Every row comes from one small tree of marks. The marks that hang from a mark follow it in brackets, in the order of their numbers. Every link used is in the known rows. Which tree was each row made from?
Each row is shifted at random along 5 fixed directions that mean nothing.
Known rows
J_951[J_154[J_233] J_587[J_376[J_257[J_460[J_571]] J_543]]]: [-0.10 -2.37 -1.43  0.78 -3.12 -0.97  0.95 -1.91  0.63  2.52 -1.79 -2.51
 -1.49 -2.08  1.37 -0.27 -1.21 -0.08 -1.26  3.47  1.81  0.37 -2.43 -0.41
 -5.07 -0.89  1.82 -1.56 -1.27  0.63 -1.60 -1.48  1.03  0.56  0.56 -0.93
  3.88 -3.13  1.95 -2.05 -4.12  1.78 -1.48 -1.07]
J_233[J_376[J_543 J_951] J_888[J_154[J_460]]]: [-4.79  2.40  1.20  0.03 -2.01  2.00  1.39 -2.81  3.26  0.54 -0.29 -1.03
  0.12 -3.89 -0.78 -0.48 -5.70 -0.69 -0.61 -0.46  1.60 -0.90 -1.50 -1.50
 -3.22 -1.97  1.11 -0.25 -0.91 -2.06  0.33  0.87  0.22  1.09  1.92  0.92
  0.27  0.43  1.14 -2.34 -2.26  1.66 -3.07  0.53]
J_951[J_154[J_233[J_888] J_460[J_587] J_543] J_376[J_571]]: [-0.84  0.05 -1.63 -0.06 -1.26 -0.60  0.63 -3.25  3.91 -0.37 -1.86 -1.17
 -2.91 -1.78  3.32  0.25 -3.29 -2.73 -2.26  5.75  1.24 -0.34 -1.71 -0.78
 -5.16 -1.97  1.71 -1.32  1.29 -0.16 -1.53 -2.27 -1.57  1.75  0.86 -0.69
  4.37 -0.97  2.22 -3.87 -1.99  2.35 -0.93 -0.24]
J_888[J_154[J_460[J_571]]]: [-2.52  3.64 -0.41 -3.38 -0.62  4.25  1.18  0.83  1.90  4.93  1.47  0.25
 -1.29  0.25  3.27 -2.14 -1.53 -1.65  0.48  1.70  1.12 -0.20 -1.68 -1.92
  2.07 -0.17 -1.54  1.44  3.59  1.56  4.39 -5.80 -3.06  1.30 -0.31  0.85
  2.87  2.02 -0.77 -1.49  3.08  2.90  1.82 -2.46]
J_233[J_543[J_376] J_888[J_154[J_571]]]: [-2.85  5.88 -0.38 -2.37 -0.82  1.39  0.46 -0.62  0.88 -0.02 -0.60 -0.84
 -0.86 -3.81  2.94 -0.73 -3.70 -3.44 -1.98  2.44  1.24  0.64 -2.16 -3.56
 -5.74 -2.17  2.40 -2.26 -0.01  0.03 -2.15 -2.10 -2.54  1.45  2.00  1.39
  3.89  1.49  0.91 -1.80 -3.79  1.22  1.82  0.57]
J_154[J_233[J_376 J_888] J_543 J_571 J_951]: [-0.71  0.92  1.47 -1.05 -1.10  2.36 -0.09 -1.54  5.77  1.46 -1.50 -0.91
 -2.38  0.06  8.90  0.14 -4.45 -1.91 -0.14  4.29  2.37 -2.22 -1.48 -3.33
 -1.57 -1.07  0.55 -1.73  5.19  0.56  1.28 -6.38 -5.20  1.92  0.08  2.94
  3.46  4.96  2.61 -3.40  0.75  2.28  0.11  0.02]
J_233[J_376[J_257[J_951] J_571] J_888]: [-1.31  0.07 -1.42  2.53 -3.14  2.89 -0.34 -0.64  1.58 -1.37 -0.02 -0.11
 -3.29 -2.33 -1.13 -3.30 -1.61  1.04  1.13 -1.85  2.18  1.13 -0.70 -4.54
 -1.32 -1.87 -0.72  0.01 -0.15  0.17 -1.71 -2.08 -1.32 -0.58  1.59 -2.28
  0.99  1.67 -0.37  0.52  0.34  2.59 -5.41 -0.33]
J_376[J_257 J_543 J_571]: [ 0.06 -0.04 -0.91  0.65 -4.13  3.89  1.66  2.23  0.60  3.36 -0.03 -1.02
 -3.34 -0.42  0.40 -3.12 -0.90 -0.49  0.24 -2.17  1.20  0.56 -1.09 -2.85
  0.05 -0.85 -1.27 -0.89  1.54  3.26  1.43 -2.91 -2.92 -1.24 -0.47 -1.18
  2.50  0.61 -0.50 -0.31  0.64  3.19 -6.88 -2.03]
J_233[J_376 J_543 J_888]: [-1.99  3.17  4.86 -2.16 -2.67 -0.65  0.59 -0.79  5.50 -0.63 -2.91 -0.27
 -1.07 -2.01  8.96  2.98 -5.77 -0.26  0.76  1.26  3.07 -2.30  0.28 -2.73
 -2.28 -0.85  1.97 -0.52  5.06 -0.08  2.08 -2.07 -0.30  3.81  2.27  3.19
  3.00  2.03  3.18 -3.68 -2.41  1.17  0.06  0.90]
J_376[J_257[J_460[J_571 J_587]] J_543 J_951[J_154]]: [ 1.37 -1.22 -5.14  2.35 -2.45  1.26  1.81 -0.14 -2.38  2.44  0.63 -1.98
 -3.91 -2.10 -4.07 -5.37  0.95  1.78 -0.72 -0.70  0.15  4.21 -2.39 -2.90
 -3.68 -2.65 -0.35 -1.13 -2.35  0.07 -2.23  0.38  1.23 -2.41  0.84 -4.62
  3.15 -3.29 -2.10  1.37 -1.13  2.48 -2.77 -2.82]
J_587[J_376[J_571] J_888[J_154[J_233 J_543]]]: [ 1.17  2.05  2.02  0.80 -1.75 -1.29 -0.17 -1.48  2.11  0.36 -2.61 -2.23
 -2.87 -1.21  6.83  0.17 -1.69 -3.13 -2.87  4.39  2.44 -1.75 -2.10 -2.92
 -7.64 -1.36  3.69 -2.11  0.46  2.30 -1.27 -5.46 -5.33  1.89  1.08  2.18
  4.96 -0.84  4.20 -2.61 -2.87  2.16 -1.57 -2.46]
J_951[J_154[J_233[J_376[J_257] J_888] J_543] J_587]: [-2.11 -0.99 -0.25 -1.04 -2.07  1.41 -3.37  1.81  3.74 -2.56 -0.42  1.11
 -2.96 -0.02  4.29 -0.31 -1.53 -1.51  1.89  4.98  2.32 -0.44 -1.96 -2.33
  1.43 -0.12 -2.68  0.32  3.02  1.61  0.05 -5.41 -6.19  0.81  0.79 -3.28
  3.31  4.12 -0.33 -0.26  3.18  2.93 -3.73  1.30]
J_257[J_460[J_571 J_951[J_154]]]: [-1.55  0.90 -4.47 -2.02 -0.91  4.18  3.94 -2.12  0.58  4.96  1.54  0.18
 -0.64 -1.72 -2.44 -5.15 -2.29  1.05  0.61 -2.37  1.92  2.93 -1.15 -2.36
  0.09 -1.58 -1.27  2.26 -1.17  0.36  2.17 -0.68  4.19  0.95 -0.62 -0.09
  1.45 -1.92 -2.29 -1.76 -0.58  2.18  4.84 -1.44]
J_233[J_376[J_257 J_571] J_543 J_888]: [-0.83  1.37  3.24  4.05 -3.51  0.09 -1.54 -1.76  5.63 -3.96 -2.53  0.52
 -2.18 -1.01  3.61  0.20 -4.22  1.08  3.26 -2.60  3.05 -1.96 -0.28 -4.31
 -0.52 -1.79  0.06  0.82  2.21 -1.08  0.31 -2.00 -3.91  1.36  2.33 -1.65
  0.04  1.41  1.44  0.41  1.22  1.98 -6.20 -0.10]
J_888[J_154[J_233[J_543] J_460 J_571]]: [-6.22  6.10  2.19 -1.93  1.01  2.03 -2.61 -2.92  4.37 -0.47  1.42  2.58
  0.96 -1.74  1.06 -0.21 -2.95 -5.35  1.84  5.30  1.55 -2.39 -2.97 -1.19
  1.98  0.39 -2.55  1.08  2.09 -2.46  2.82 -3.34 -8.84  1.21  0.82 -0.29
  0.99  1.24 -0.93  1.36  4.52  1.52 -0.40  1.49]
J_543[J_376[J_257[J_460]]]: [-4.66  2.56  1.45 -1.19 -3.91  1.17  3.25 -1.97  2.05  3.19 -1.00 -1.09
  0.30 -3.63  1.03  0.72 -4.09 -1.13 -0.61 -0.07  2.31 -1.40 -0.11 -0.43
 -2.79  0.08  1.51 -1.24  0.37 -0.01  1.89 -0.23  1.92  1.36  0.59  3.25
  1.50 -2.75  2.15 -2.77 -6.76  1.09 -1.89  0.97]
J_460[J_587 J_951[J_154 J_376[J_257 J_543 J_571]]]: [-1.45 -4.33  1.30  0.90 -3.05  0.04  1.26 -1.96  1.55  2.94 -1.40 -0.48
 -1.38 -2.92 -2.14 -0.06 -3.26  1.30 -0.86  0.94  2.12 -0.34 -2.20  0.61
 -2.45 -0.10  0.67 -0.42 -1.62 -0.35  1.06  1.49  2.21  1.58  1.14 -1.41
  2.40 -4.55  0.29 -2.24 -2.60  2.60 -2.47  0.36]
J_233[J_376[J_257 J_571 J_951[J_587[J_888[J_154]]]] J_543]: [-4.03 -1.65  2.18 -3.57 -3.02  4.57 -0.41  2.68  1.43  4.13  0.15 -0.49
 -1.65 -3.02  1.38  0.35 -3.64 -1.27 -0.95  1.74  2.51 -0.45 -1.63 -1.62
  0.10  0.11 -0.57 -1.15 -0.31  1.86 -0.63 -2.45 -2.11  1.49  0.71  1.78
  2.92  3.05 -0.87 -3.94 -0.28  3.55 -3.18  1.10]
J_257[J_376 J_460[J_571[J_543] J_587] J_951]: [ 1.64 -0.27 -4.40  0.32 -1.16  2.03  1.43 -0.62 -1.47  2.09  0.12 -1.24
 -4.51 -0.66 -0.99 -6.62  1.00  1.43 -0.21  0.89  1.53  4.18 -1.25 -3.67
 -1.94 -2.14  0.67  1.73  0.04 -1.65 -0.90 -1.22  2.74 -0.90  1.10 -2.34
  3.61 -1.90 -0.89 -0.56 -0.74  3.11  0.32 -2.20]
J_233[J_376[J_257] J_888]: [-1.68  3.91  0.76  2.40 -2.11 -1.61 -1.76 -0.38  0.90 -3.97 -0.74  0.43
 -2.77 -3.81  1.84 -0.74 -0.46 -0.46 -0.51  2.16  0.93  1.03 -2.04 -4.85
 -5.25 -1.39  0.37 -1.20  0.71 -0.03 -1.95 -1.72 -3.34  0.21  3.55 -3.00
  3.49 -0.44  0.89  2.92 -1.76  0.99 -1.20 -0.06]
J_571[J_543[J_376[J_257[J_460] J_951[J_154 J_587[J_888]]]]]: [ 0.81 -2.40 -4.41  3.00 -4.13  2.31 -0.53  2.87 -1.04 -0.69  0.32 -0.96
 -5.25 -0.87 -2.57 -5.63  1.43 -0.29  0.60  0.48  1.91  3.27 -1.74 -3.45
 -1.61 -1.85 -0.61  0.82 -3.60  1.53 -3.11 -3.55 -1.84 -2.06  0.18 -4.62
  2.43 -1.77 -1.57  0.83 -2.17  3.44 -5.06 -2.35]
J_571[J_543[J_376[J_951[J_154[J_460]]]]]: [-5.39 -1.04  2.26 -4.05 -3.96  4.44  3.06 -0.16  3.95  5.96  0.23  0.18
 -0.26 -1.34  1.61  0.68 -6.36 -2.37  0.26  1.20  3.19 -2.36 -0.28  1.49
  2.87  1.28 -0.96  0.90  1.32  0.55  5.37 -2.72  0.21  2.87 -1.39  4.09
  0.92  0.47  0.26 -6.07 -3.29  2.72 -1.61  1.58]
J_154[J_233 J_460 J_571]: [-3.87  4.35 -0.53 -1.99 -0.42  2.90 -0.78 -1.18  2.56  2.32  1.62  1.24
 -1.60 -0.86  2.32 -1.61 -0.42 -4.55 -0.09  5.24  0.80 -0.76 -2.38 -2.00
  0.89  0.37 -2.33 -0.37  3.42  0.78  2.62 -5.52 -6.54  0.17 -0.25  0.19
  3.28  1.31 -0.49  0.68  2.77  2.05  0.83 -0.28]
J_587[J_376[J_257[J_460] J_543 J_571 J_951[J_154[J_233]]]]: [-3.94 -4.26  0.31  0.06 -4.97  2.85  1.98 -2.00  1.49  4.77 -0.34 -1.72
 -0.45 -2.82 -1.77  0.20 -3.34 -0.63 -0.93  1.23  2.49 -1.53 -1.24  1.11
 -1.31  0.60 -0.23 -2.18 -2.26  1.38  0.89 -1.24 -0.68  0.45 -0.32  1.36
  0.81 -1.08  0.70 -3.50 -2.82  2.41 -7.07  0.92]
J_257[J_376 J_460[J_571 J_587[J_888] J_951[J_154]]]: [ 0.17 -1.77 -0.80 -0.64 -1.54 -0.02  0.61 -2.56  1.78  2.84 -1.35 -0.85
 -2.41  0.16  2.97 -2.00 -0.77  2.66  0.50  2.14  3.34  0.13 -1.28 -1.15
 -1.09 -0.27  1.43  2.44  0.78 -0.54  1.81 -3.57  3.55  2.30  1.60  0.04
  3.25 -2.11  1.51 -3.01 -0.23  3.06  2.97 -2.41]
J_376[J_257 J_543 J_951[J_154]]: [-0.63 -1.45  0.36 -0.67 -4.11  1.79  3.82  1.48  0.28  4.18 -0.49 -2.08
 -1.92 -3.15  0.47 -1.03 -2.50 -0.56 -1.34  0.09  1.64  0.75 -1.12 -0.95
 -3.52 -0.63  0.30 -2.54 -0.16  2.49  0.61 -0.42  1.13 -0.09 -0.08  0.18
  3.39 -1.83  0.70 -2.23 -4.62  1.91 -5.08 -1.01]
J_376[J_257 J_543 J_571 J_951]: [ 0.26 -3.75  4.19  0.20 -6.44  2.01  3.83  1.63  2.89  6.69 -2.25 -2.94
 -2.99 -0.63  5.80  1.40 -3.05  0.69 -0.85 -0.84  2.43 -2.51  0.04 -0.28
 -1.07  0.45  1.36 -3.33  3.96  3.35  3.54 -4.23 -0.68  0.98 -0.07  2.75
  3.06  0.34  2.86 -3.92 -2.82  2.88 -8.47 -2.60]
J_233[J_543[J_376[J_571 J_951[J_154]]] J_888]: [-4.68  2.05 -0.63  1.71 -3.91  1.09 -2.84 -0.60  1.13 -3.00  0.77  2.10
 -2.56 -2.76 -2.86 -1.78 -1.54 -2.43  1.33 -0.11  2.50  0.19 -2.09 -2.97
  0.22 -0.57 -2.16 -0.11 -2.33 -0.86 -0.61 -3.15 -5.24  0.04  2.75 -4.36
  0.74  2.60 -2.22  2.35  1.26  2.41 -4.03  1.57]
J_888[J_154[J_460 J_543[J_376[J_951[J_587]]] J_571]]: [-0.73  0.89 -1.97  2.89 -2.03  2.24 -0.76  0.10  1.73  0.11 -0.01 -1.40
 -3.69  0.08  0.52 -4.44 -0.11 -2.18  0.80  1.17  1.64  0.32 -2.78 -3.33
 -1.77 -2.63  0.39 -0.47 -0.10 -0.42 -0.72 -5.95 -4.92 -1.65 -0.04 -3.37
  2.30  0.75 -0.10  1.35  0.28  3.23 -3.21 -3.01]
J_571[J_543[J_376[J_257[J_460[J_951[J_587]]]]]]: [-2.25  0.34 -1.88  3.53 -2.88  0.79 -3.50  0.77 -0.26 -2.10  1.15  2.33
 -3.79 -0.86 -3.70 -5.19  2.11  0.60  2.41  1.00  1.55  2.23 -2.71 -3.39
  1.78 -0.11 -2.55  2.56 -1.64 -1.65  0.40 -3.10 -4.95 -1.56  1.89 -6.39
  1.09 -2.17 -3.30  5.43  1.94  2.96 -2.00 -0.48]
J_460[J_571[J_543] J_951[J_587[J_376 J_888[J_154]]]]: [ 0.11 -1.78  3.30  0.92 -0.99  0.96 -1.60 -2.38  4.80  1.81 -1.63  0.71
 -0.99  0.91  2.32 -1.48 -4.26  1.45  2.10 -1.30  4.89 -2.18 -1.70 -1.78
  1.24  0.04  0.73  5.52 -1.14 -1.14  3.58 -3.52 -0.67  4.00  0.66  1.15
  0.53 -2.91  1.08 -2.75  1.06  3.66  3.18 -1.99]
J_257[J_376[J_543 J_571 J_951[J_154]] J_460]: [-2.50 -3.24  1.37  3.70 -5.86 -2.70  0.67 -2.27 -0.11 -0.46 -1.68 -1.82
 -2.35 -3.32 -0.74 -0.31  0.82 -0.70 -0.69  2.98  2.10 -0.79 -2.60  0.07
 -4.56 -0.19  1.82 -2.46 -1.56 -1.31 -0.29 -2.38 -0.05 -0.46  3.47 -3.95
  2.34 -2.09  2.55  1.26 -3.10  1.52 -8.05 -1.57]
J_233[J_543 J_888[J_154[J_460 J_951]]]: [ 1.49  6.89 -4.03  0.43  0.68  4.67  2.38  0.01  2.91  0.01  0.41 -1.56
 -2.67 -1.15  2.05 -5.94 -3.29 -0.88  0.42 -1.91  0.77  2.89 -0.41 -6.01
 -3.89 -4.93  0.84  0.86  0.92  0.11 -2.38 -1.56 -2.00 -1.09 -0.45 -0.13
  2.17  1.84 -0.55 -1.43 -0.06  2.46 -0.85 -3.01]
J_587[J_376[J_257 J_571[J_543] J_951] J_888]: [ 1.27 -0.81  0.59  5.09 -3.68 -0.20  0.57 -1.56  0.10  0.10 -1.53 -1.52
 -3.80 -3.71 -1.72 -2.56 -1.57 -0.68 -2.54 -0.95  2.34  0.82 -1.76 -4.24
 -7.32 -1.49  2.10 -0.75 -4.76  0.79 -3.17 -0.64 -1.95  0.08  1.37 -0.46
  2.56 -5.06  1.45 -0.30 -5.40  2.42 -3.33 -1.89]
J_233[J_543[J_376[J_257 J_571]]]: [-1.67  3.33 -0.25  1.56 -3.54  2.80  0.80  0.13  1.40  0.68 -0.51  0.15
 -2.29 -1.85 -0.61 -2.58 -2.76 -1.40  0.89 -3.14  2.06  0.40 -0.77 -3.90
 -1.27 -1.54 -0.44 -0.55 -0.40  0.68 -0.11 -1.17 -2.97 -0.45  0.27 -0.62
  1.44  0.17 -0.77  0.12 -1.92  2.37 -4.31  0.38]

Which tree is each row?
[ 1.83 -4.46 -0.40  1.66 -1.32  0.55  2.04 -1.65  4.10  1.89 -2.22 -1.47
 -2.05 -0.99  3.12 -1.53 -2.71 -0.55 -0.05  3.28  2.75  0.13 -2.08 -1.32
 -3.73 -1.57  1.19 -0.72  0.21  0.69 -0.47 -2.58  0.38  1.38 -0.99 -1.09
  3.81 -3.20  1.75 -2.67 -3.17  2.39  0.02 -1.11]
J_460[J_951[J_154[J_233 J_543 J_571] J_376[J_257] J_587]]
[-1.95 -0.63 -1.37  4.69 -3.49  1.13  0.09 -3.30  2.14 -1.33 -0.86 -1.00
 -2.26 -4.27 -4.95 -2.59 -3.38 -0.66 -1.08 -2.73  1.63  1.33 -2.01 -3.18
 -5.11 -3.03  0.32 -1.71 -3.86 -1.73 -4.26  2.68 -0.51 -1.33  1.90 -2.83
  0.77 -1.10  0.03  0.56 -3.14  2.01 -6.63  1.11]
J_154[J_233[J_376[J_257 J_543 J_571 J_951[J_587]] J_888]]
[ 2.35  0.46 -3.29  3.29 -0.48  2.97 -1.45 -0.88  1.00  0.40  0.12 -1.03
 -5.28  0.20 -1.12 -6.12 -0.36 -0.19 -0.38  0.07  1.75  1.93 -1.84 -5.29
 -2.64 -2.75  0.27  2.13 -2.09  0.38 -1.97 -3.05 -3.26 -1.01 -0.56 -1.30
  2.61 -2.86 -0.83 -0.45  0.60  3.94  0.57 -3.22]
J_154[J_460[J_587[J_376[J_951] J_888]] J_571[J_543]]
[-1.76 -2.99 -1.05 -0.47 -2.02  1.76 -1.21 -0.57  2.64 -0.10 -0.33 -0.21
 -2.05 -1.59 -0.25 -1.70 -1.86 -2.32  1.65  3.54  3.87 -1.12 -2.20 -1.15
  0.11  0.32 -1.38  1.17 -1.06  0.33 -1.07 -3.77 -2.06  0.32 -0.49 -1.85
  2.20 -0.99  0.63 -1.57  0.05  3.21 -3.73 -0.23]
J_376[J_257[J_951[J_154[J_543 J_571] J_587[J_888]]]]
[-0.56  1.14 -1.17  4.02 -1.55  0.80 -0.56 -2.73  3.77  0.67 -0.61 -0.48
 -2.60 -0.94  1.69 -1.39 -1.96 -0.75 -0.32  3.34  0.77 -0.65 -2.50 -2.49
 -2.45 -0.90 -0.40 -0.29  0.61 -1.55 -0.13 -3.81 -4.47 -0.22  1.27 -2.19
  2.16  0.46  1.14  0.27  1.00  2.61 -2.19 -1.28]
J_154[J_233[J_888] J_460[J_571] J_951[J_376[J_257 J_543]]]
[-3.44  2.45 -2.14  0.60 -0.27  3.57 -1.47 -2.09  4.03 -1.47  0.66  1.07
 -1.31 -2.69 -2.03 -3.19 -4.41 -2.05  0.70  0.37  2.18  0.76 -1.86 -3.87
 -0.99 -1.79 -2.47  1.00 -1.13 -1.63 -2.04  0.20 -3.59 -0.51  0.11 -1.28
  1.00  1.99 -1.24 -0.24  0.24  2.63 -1.42  2.88]
J_154[J_233[J_376[J_257] J_888] J_543 J_951[J_587]]
[-2.00  3.62  4.56  0.32 -0.79  0.32  1.46 -3.18  5.52 -0.28 -1.68 -0.12
  0.66 -1.52  4.03  0.27 -5.21 -1.60  1.35 -0.63  3.00 -2.22 -0.71 -1.85
 -2.35 -1.87  1.50  0.60  2.32 -1.22  3.02 -0.47 -1.19  2.61  0.83  2.57
  0.90 -1.18  2.89 -1.74 -2.18  0.68 -1.64  0.08]
J_888[J_154[J_233[J_376]]]
[ 1.02  3.42 -2.14  4.54 -2.02 -1.23  2.06 -2.82  0.32 -0.53 -0.74 -1.11
 -2.39 -2.65 -0.68 -3.76  0.38  0.46  0.15 -1.47  0.87  2.17 -1.65 -4.44
 -5.52 -2.59  1.10 -0.14 -0.82 -1.07 -1.19 -0.68  0.23 -0.97  1.76 -3.03
  2.31 -4.87  0.80  3.02 -2.93  0.91 -0.52 -3.36]
J_376[J_257[J_460[J_571]]]
[-0.23  0.59 -0.68  0.82 -3.73  0.55  0.51  2.83 -3.41  2.85  0.12 -1.97
 -4.05 -3.87  0.17 -2.24  1.49 -0.41 -3.54  2.55  0.37  2.39 -2.40 -3.67
 -6.50 -0.41  0.74 -3.90 -1.45  3.19 -1.94 -2.22 -2.31 -1.53  1.52 -1.53
  5.58 -1.45 -0.17  1.20 -4.06  2.29 -2.34 -1.23]
J_587[J_376[J_257 J_543 J_951]]
[ 0.03 -1.31 -0.57  1.81 -3.48  1.73  2.12 -0.13  0.68  1.20  0.18 -0.10
 -3.19 -2.35 -2.11 -3.67 -1.59 -1.93 -0.43 -1.17  1.90  1.78 -1.78 -2.58
 -2.19 -1.63 -0.61 -0.04 -1.73  0.75  0.31 -1.21 -1.32  0.08  0.37 -2.33
  2.13 -2.30 -0.95  0.05 -1.92  2.18 -3.60 -1.65]
J_376[J_571[J_543] J_951[J_154]]
[ 0.40  3.40 -1.74 -1.80  1.31  2.76  0.65 -1.41  0.76  3.85  0.82  0.29
 -2.04 -0.74 -0.21 -4.56 -1.97  0.86 -0.64 -1.33  2.03  2.00 -1.88 -3.58
 -1.56 -1.77  0.16  2.77 -0.57  0.14  1.28 -1.36  0.63  1.59  0.65  0.82
  3.08 -2.18 -1.40 -1.48  1.20  3.17  5.96 -2.45]
J_460[J_571 J_587[J_888[J_154]] J_951]
[ 0.70  3.20 -2.18  0.36 -2.27  1.72  1.85  0.92  1.54 -1.19 -1.49 -1.88
 -3.14 -2.49  4.52 -2.45 -2.34  1.53  0.08 -0.20  0.84  2.70  0.13 -5.62
 -4.88 -3.48  1.70 -1.38  2.04  1.05 -3.02 -0.87  0.31 -0.11  1.49 -0.26
  3.31  1.13  0.67 -1.42 -2.76  1.50 -1.80 -1.05]
J_233[J_376[J_257[J_460]] J_543 J_888]
[-3.80  2.23 -3.39  1.26 -2.50  1.59  2.03 -3.31 -2.69  0.55  0.83 -0.69
 -1.28 -6.13 -8.66 -5.11 -1.01 -2.71 -2.46 -1.20  1.56  2.90 -2.62 -2.60
 -6.09 -1.74  0.52 -0.92 -5.66 -2.23 -3.37  3.82  2.97 -1.99  2.01 -2.53
  1.98 -2.86 -0.48  0.92 -4.87  1.77 -3.68  1.48]
J_257[J_376[J_543 J_571] J_951]
[-1.31  2.00 -2.25 -0.69 -2.36  5.43  3.30  0.75  0.92  5.63  0.20 -2.72
 -2.56 -1.51  1.95 -3.07 -3.28 -2.06 -2.37  1.34  0.60  0.26 -1.80 -2.62
 -3.78 -1.96  1.25 -2.69  0.54  1.94 -0.81 -4.39 -3.74 -0.94 -1.58  2.16
  3.26  2.27  0.49 -3.65 -2.98  3.25 -3.68 -1.73]
J_888[J_154[J_460 J_543[J_376[J_257 J_571]] J_951]]
[ 5.22 -1.24  0.22  6.49 -2.90  0.17  2.30 -1.09  2.11  1.28 -3.39 -5.63
 -3.98 -0.46  4.59 -2.58 -1.45  1.55 -1.31 -0.38  1.86 -0.70 -1.47 -4.14
 -9.12 -3.85  5.40 -2.22 -1.23  1.83 -3.28 -4.16 -1.49 -0.90 -0.02  0.62
  3.03 -3.66  4.83 -2.27 -4.75  2.58 -6.30 -6.54]
J_587[J_376[J_257 J_543 J_951] J_888[J_154[J_460 J_571]]]
[-2.29  1.03 -0.06  1.89 -3.67 -0.59 -1.21  1.72 -2.03 -0.08  0.47  0.41
 -3.90 -4.32 -2.84 -2.49  0.87 -2.54 -2.19  2.75  0.92  2.50 -3.08 -2.96
 -4.37 -0.25 -0.28 -1.86 -2.65 -0.35 -2.15 -1.15 -3.36 -1.16  2.26 -3.78
  4.24 -2.83 -1.39  3.15 -4.66  2.04 -1.82  0.50]
J_571[J_543[J_376[J_257 J_951[J_587]]]]
[-1.89 -2.46  1.71  0.24 -2.96  0.93  1.60 -2.26  4.36  5.42 -2.00 -2.04
 -1.03 -2.00  2.63  1.78 -4.70 -0.76 -1.42  3.19  2.63 -2.89 -1.99  0.65
 -2.41  0.67  1.61  0.26 -0.15 -0.86  1.02 -2.17  1.96  2.02  0.05  2.36
  2.78 -2.28  3.33 -5.29 -3.79  3.25 -0.26 -0.99]
J_154[J_460[J_571] J_951[J_376[J_257 J_543] J_587[J_888]]]
[ 2.87  0.32  1.93  4.98 -2.24 -1.33  0.80 -3.66  3.38  0.94 -2.44 -1.49
 -3.12  0.04  1.79 -2.39 -2.33  2.75  1.21 -4.67  3.64 -0.51 -0.28 -3.80
 -3.44 -2.53  2.18  1.47  0.08 -1.20  1.75 -1.19  1.94  1.28  1.07 -0.18
  1.58 -4.63  2.03 -0.29 -2.41  2.39  0.56 -3.33]
J_460[J_571 J_587[J_376[J_951]]]
[-1.22 -4.18  2.60 -0.08 -3.60 -0.31 -2.47 -1.40  4.30 -0.07 -2.04 -0.25
 -3.12  1.75  5.27  0.58 -2.06 -0.02  3.13  5.04  4.48 -3.72 -1.09  0.68
  3.00  1.13  0.96  2.02  2.80 -1.35  3.11 -6.80 -2.71  2.52  0.85  0.46
  1.28 -0.71  2.57 -3.07  0.96  3.11 -4.21 -1.28]
J_257[J_460[J_587[J_888]] J_951[J_154[J_571[J_543[J_376]]]]]
[-2.56  4.28 -5.73 -1.40  0.03  4.65 -1.63  0.59 -1.35 -0.39  2.31  0.69
 -3.02 -2.59 -2.28 -5.40 -0.21 -3.29 -1.76  2.36 -0.54  3.86 -3.45 -5.50
 -2.48 -2.41 -2.32 -1.38 -0.82  1.39 -2.95 -1.90 -5.00 -1.82  0.95 -2.66
  3.82  3.94 -2.93  1.61  2.27  2.27  1.05  1.34]
J_154[J_233[J_376[J_543] J_888] J_571]
[ 0.69 -2.78 -0.39 -0.45 -2.50  3.60  3.94 -3.25  5.11  5.60 -2.56 -2.58
 -1.18  0.28  3.61 -1.29 -7.26  6.39  1.25 -4.87  2.81 -0.41  0.90 -1.72
 -0.07 -2.33  2.08  1.55  2.65 -0.81  2.43  0.91  6.40  2.54 -0.01  3.87
  0.35 -0.55  1.48 -6.80 -1.61  3.06 -0.13 -1.17]
J_233[J_376[J_257[J_460[J_571 J_587 J_951]] J_543] J_888]
[ 1.46  5.33  0.88 -1.29 -1.51  0.51  1.55  0.21  4.32 -0.09 -1.96 -0.82
 -2.96 -0.57  8.60 -0.61 -3.03 -1.78 -0.12  1.28  1.97  0.29  0.47 -4.17
 -3.57 -2.22  1.44 -1.19  5.05  1.71  0.35 -3.32 -2.72  1.58  0.85  1.94
  4.43  1.72  2.13 -2.27 -1.46  1.51 -0.84 -1.23]
J_154[J_233[J_543 J_888]]
[-3.45  3.53  1.47 -2.42 -1.86  2.52  0.04  0.51  3.20 -0.24 -0.63  0.68
 -0.91 -3.13  3.32  0.38 -5.00 -0.41  0.64  0.33  2.06 -0.06 -0.32 -3.65
 -0.95 -0.74 -0.75 -0.08  2.17  0.50  0.24 -0.38 -1.54  1.87  1.46  1.39
  2.28  2.39 -0.08 -2.22 -1.04  1.81 -0.67  2.36]
J_233[J_376[J_257] J_543 J_888]
[ 1.41 -1.82 -5.78  0.11 -1.03  1.62  1.79 -0.64  0.73  1.53 -0.52 -1.88
 -4.02 -1.40 -0.06 -4.46 -0.79 -1.47 -1.00  3.22  2.32  2.62 -2.11 -2.68
 -4.15 -2.41  0.95  1.43 -2.34  0.34 -3.07 -3.18  3.35  0.11 -0.65 -2.52
  4.43 -1.87  0.57 -3.36 -2.53  3.55  2.33 -2.61]
J_257[J_951[J_154[J_460[J_571] J_543] J_376 J_587[J_888]]]
